Below are the code and all the weights of a small trained network. Each question names an input and a target symbol and asks about switching units off, where a switched-off unit gives its printed mean instead of its output.

import numpy as np


def w(rows, s, z=0):
    codes = np.array(rows[::2]) - 128.0
    scale = np.full(codes.shape[1], s)
    scale[-1] = z or s
    return codes * scale


def f(y):
    return y / 2 * (1 + np.tanh(0.7978845608 * (y + 0.044715 * y**3)))


def softmax(a):
    e = np.exp(a - a.max(-1, keepdims=True))
    return e / e.sum(-1, keepdims=True)


def log_softmax(a):
    a = a - a.max(-1, keepdims=True)
    return a - np.log(np.exp(a).sum(-1, keepdims=True))


def net(x, mask):
    ids = ['ΓΞΠαβθτ'.index(c) for c in x.split()]
    T = len(ids)
    res = E[ids] + P[:T]
    u = 0
    for l in range(2):
        q, k, v = (res @ M[l].T for M in (Q, K, V))
        z = softmax(np.where(np.tri(T) > 0, q @ k.T / 3**0.5, -1e9)) @ v
        res = res + np.where(mask[u], z, O[l][:, -1]) @ O[l][:, :-1]
        u += 1
        y = f(res @ A[l][:, :-1].T + A[l][:, -1])
        res = res + np.where(mask[u : u + 8], y, B[l][:, -1]) @ B[l][:, :-1]
        u += 8
    return log_softmax(res[-1] @ U[:, :-1].T + U[:, -1])


Q, K, V, O, A, B = {}, {}, {}, {}, {}, {}
E = w([
[110,37,222,153,144],'Γ',
[198,131,124,183,119],'Ξ',
[10,105,149,101,24],'Π',
[154,58,101,80,194],'α',
[220,117,174,135,87],'β',
[64,88,83,13,93],'θ',
[170,30,88,236,36],'τ',
],0.012)
P = w([
[179,1,104,126,66],'0',
[148,111,117,105,117],'1',
[138,125,131,108,123],'2',
[132,151,129,115,137],'3',
[128,152,137,114,140],'4',
[124,161,141,118,150],'5',
[124,159,147,117,149],'6',
[122,171,153,121,155],'7',
[120,172,155,126,162],'8',
[114,177,160,129,165],'9',
[118,174,167,124,165],'10',
[109,192,154,141,184],'11',
[115,156,191,116,155],'12',
[119,184,179,130,178],'13',
],0.0094)
Q[0] = w([
[203,196,235,177,113],'L0H1',
[89,15,107,225,69],'L0H1',
[186,5,92,133,155],'L0H1',
],0.011)
K[0] = w([
[119,173,246,233,195],'L0H1',
[159,2,186,120,2],'L0H1',
[169,8,67,164,202],'L0H1',
],0.0082)
V[0] = w([
[149,135,48,165,243],'L0H1',
[112,134,254,202,137],'L0H1',
[119,33,155,151,194],'L0H1',
],0.0082)
O[0] = w([
[150,153,187,52,2,4],'L0H1',
[137,143,66,101,119,111],'L0H1',
[58,134,143,101,110,209],'L0H1',
],0.009,0.004)
A[0] = w([
[130,154,208,94,191,140],'L0N1',
[178,112,7,1,199,70],'L0N2',
[21,198,73,54,55,4],'L0N3',
[54,122,80,96,26,45],'L0N4',
[133,155,233,232,60,111],'L0N5',
[46,179,143,64,189,105],'L0N6',
[175,213,150,127,106,44],'L0N7',
[149,76,121,127,130,75],'L0N8',
],0.011,0.0027)
B[0] = w([
[95,157,123,147,137,205],'L0N1',
[108,141,76,149,249,181],'L0N2',
[133,119,87,183,236,152],'L0N3',
[107,133,107,155,205,145],'L0N4',
[145,109,25,190,203,173],'L0N5',
[163,166,173,71,39,254],'L0N6',
[185,165,190,122,167,124],'L0N7',
[131,154,125,130,190,143],'L0N8',
],0.018,0.0038)
Q[1] = w([
[116,30,99,104,162],'L1H1',
[82,250,219,190,181],'L1H1',
[106,45,234,205,106],'L1H1',
],0.018)
K[1] = w([
[131,57,159,140,164],'L1H1',
[97,252,170,198,134],'L1H1',
[116,102,178,175,114],'L1H1',
],0.023)
V[1] = w([
[91,71,181,2,155],'L1H1',
[221,133,191,70,101],'L1H1',
[9,131,80,188,26],'L1H1',
],0.0088)
O[1] = w([
[107,213,108,255,69,218],'L1H1',
[99,93,42,167,90,2],'L1H1',
[142,228,95,91,230,93],'L1H1',
],0.0092,0.0058)
A[1] = w([
[205,136,79,83,99,98],'L1N1',
[175,66,77,206,229,69],'L1N2',
[44,114,124,116,134,82],'L1N3',
[101,57,81,210,254,134],'L1N4',
[93,109,35,109,126,24],'L1N5',
[192,156,156,172,101,2],'L1N6',
[182,150,138,171,153,90],'L1N7',
[69,137,141,106,163,104],'L1N8',
],0.021,0.0059)
B[1] = w([
[85,68,2,36,78,135],'L1N1',
[119,208,213,142,69,229],'L1N2',
[129,196,137,105,115,155],'L1N3',
[146,56,68,113,174,253],'L1N4',
[59,123,123,61,108,131],'L1N5',
[198,33,157,82,137,151],'L1N6',
[127,188,43,99,127,167],'L1N7',
[130,107,130,154,78,178],'L1N8',
],0.022,0.018)
U = w([
[104,146,58,230,204,229],'Γ',
[75,217,179,255,77,253],'Ξ',
[113,254,107,138,208,77],'Π',
[100,183,61,198,59,2],'α',
[74,203,154,109,196,91],'β',
[176,187,99,234,90,16],'θ',
[149,192,187,150,197,85],'τ',
],0.0048,0.0061)

Each question gives the input, a string of symbols that net reads in full, and the target symbol t.
The units are the heads (3 rows each of Q, K, V and O) and the neurons (one row each of A and B). Each row of codes is followed by its name. A weight is (code - 128) times the scale printed after its matrix; where a second scale follows, it is the last column's (O, A, B and U).
mask holds one flag per unit, layer by layer, with each layer's heads first. A switched-off unit (its flag False) gives its mean, the last column of its rows in O or B, instead of its output. The means were averaged over made-up inputs and are rounded, as every weight is.
A unit's drop is (log p(t) with every unit on - log p(t) with that unit switched off) / (log p(t) with every unit on - log p(t) with every unit switched off).
The circuit of an input: a set's keep is (log p(t) with only the set's units on - log p(t) with every unit switched off) / (log p(t) with every unit on - log p(t) with every unit switched off). Starting from the 12 units with the biggest drops (on a tie, the unit counted first), units are removed one at a time, each time the one whose removal leaves the highest keep (on an exact tie, the one counted first), for as long as the keep stays at least 0.8.
circuit, biggest first: the units of the circuit, biggest drop first
top k neurons: the k neurons with the biggest drops, biggest first
top k neurons in layer l: the k neurons of layer l with the biggest drops, biggest first
input Ξ α α α β, target θ: top 2 neurons in layer 1 : L1N6; L1N2
input α τ α, target Ξ: circuit, biggest first : L0H1; L1N4
input τ Γ α Γ τ α α Π, target Γ: top 4 neurons : L0N3; L0N4; L1N2; L1N4
input θ α Ξ, target τ: top 2 neurons in layer 1 : L1N6; L1N8
input α τ Ξ α Ξ, target α: circuit, biggest first : L0H1; L1N1; L1H1
input θ Π Π Π Π β, target Π: circuit, biggest first : L1N7; L1H1
input β β Π Ξ θ Ξ Ξ Π β, target α: top 2 neurons in layer 1 : L1N1; L1N7
input Π Ξ τ Π τ, target Π: circuit, biggest first : L1N2; L1N4; L1H1; L1N7
input θ Ξ β, target τ: top 3 neurons : L0N6; L1N6; L0N5
input α Π β, target θ: top 2 neurons : L1N6; L0N5
input θ τ β, target τ: circuit, biggest first : L1N6
input θ β Π θ α θ Π θ θ Π β Π Ξ Ξ, target Π: top 2 neurons : L0N6; L1N7
input β α θ α β Γ τ Γ Ξ Π Π α, target Ξ: top 2 neurons : L1N4; L0N1
input τ Π α α Ξ α τ α θ β τ, target τ: top 3 neurons in layer 0 : L0N6; L0N8; L0N5
input Γ α Π α α Π Ξ Ξ Π Ξ Π Π τ β, target Π: top 2 neurons : L0N6; L0N5
input Γ Ξ Ξ β Π Γ α β β Ξ θ, target Γ: top 4 neurons : L0N3; L0N2; L1N4; L1N2
input θ Ξ Π α α Π α θ, target Ξ: top 3 neurons in layer 1 : L1N4; L1N7; L1N6
input τ Γ Ξ Ξ θ β Ξ Ξ Γ β Π θ α, target Γ: circuit, biggest first : L0N2; L1N4
input Π θ Π τ α Ξ Ξ Ξ Γ, target Γ: top 2 neurons : L1N2; L0N5
input θ β Γ θ Ξ θ β Ξ Π Π Π Π α, target Γ: top 3 neurons : L0N2; L1N4; L1N2
input α α α Ξ, target θ: top 3 neurons : L0N5; L1N2; L0N6
input α τ Ξ, target θ: top 3 neurons in layer 0 : L0N5; L0N2; L0N1
input Γ α Γ Ξ τ Ξ τ τ Π θ θ, target Ξ: top 4 neurons in layer 1 : L1N4; L1N7; L1N6; L1N8
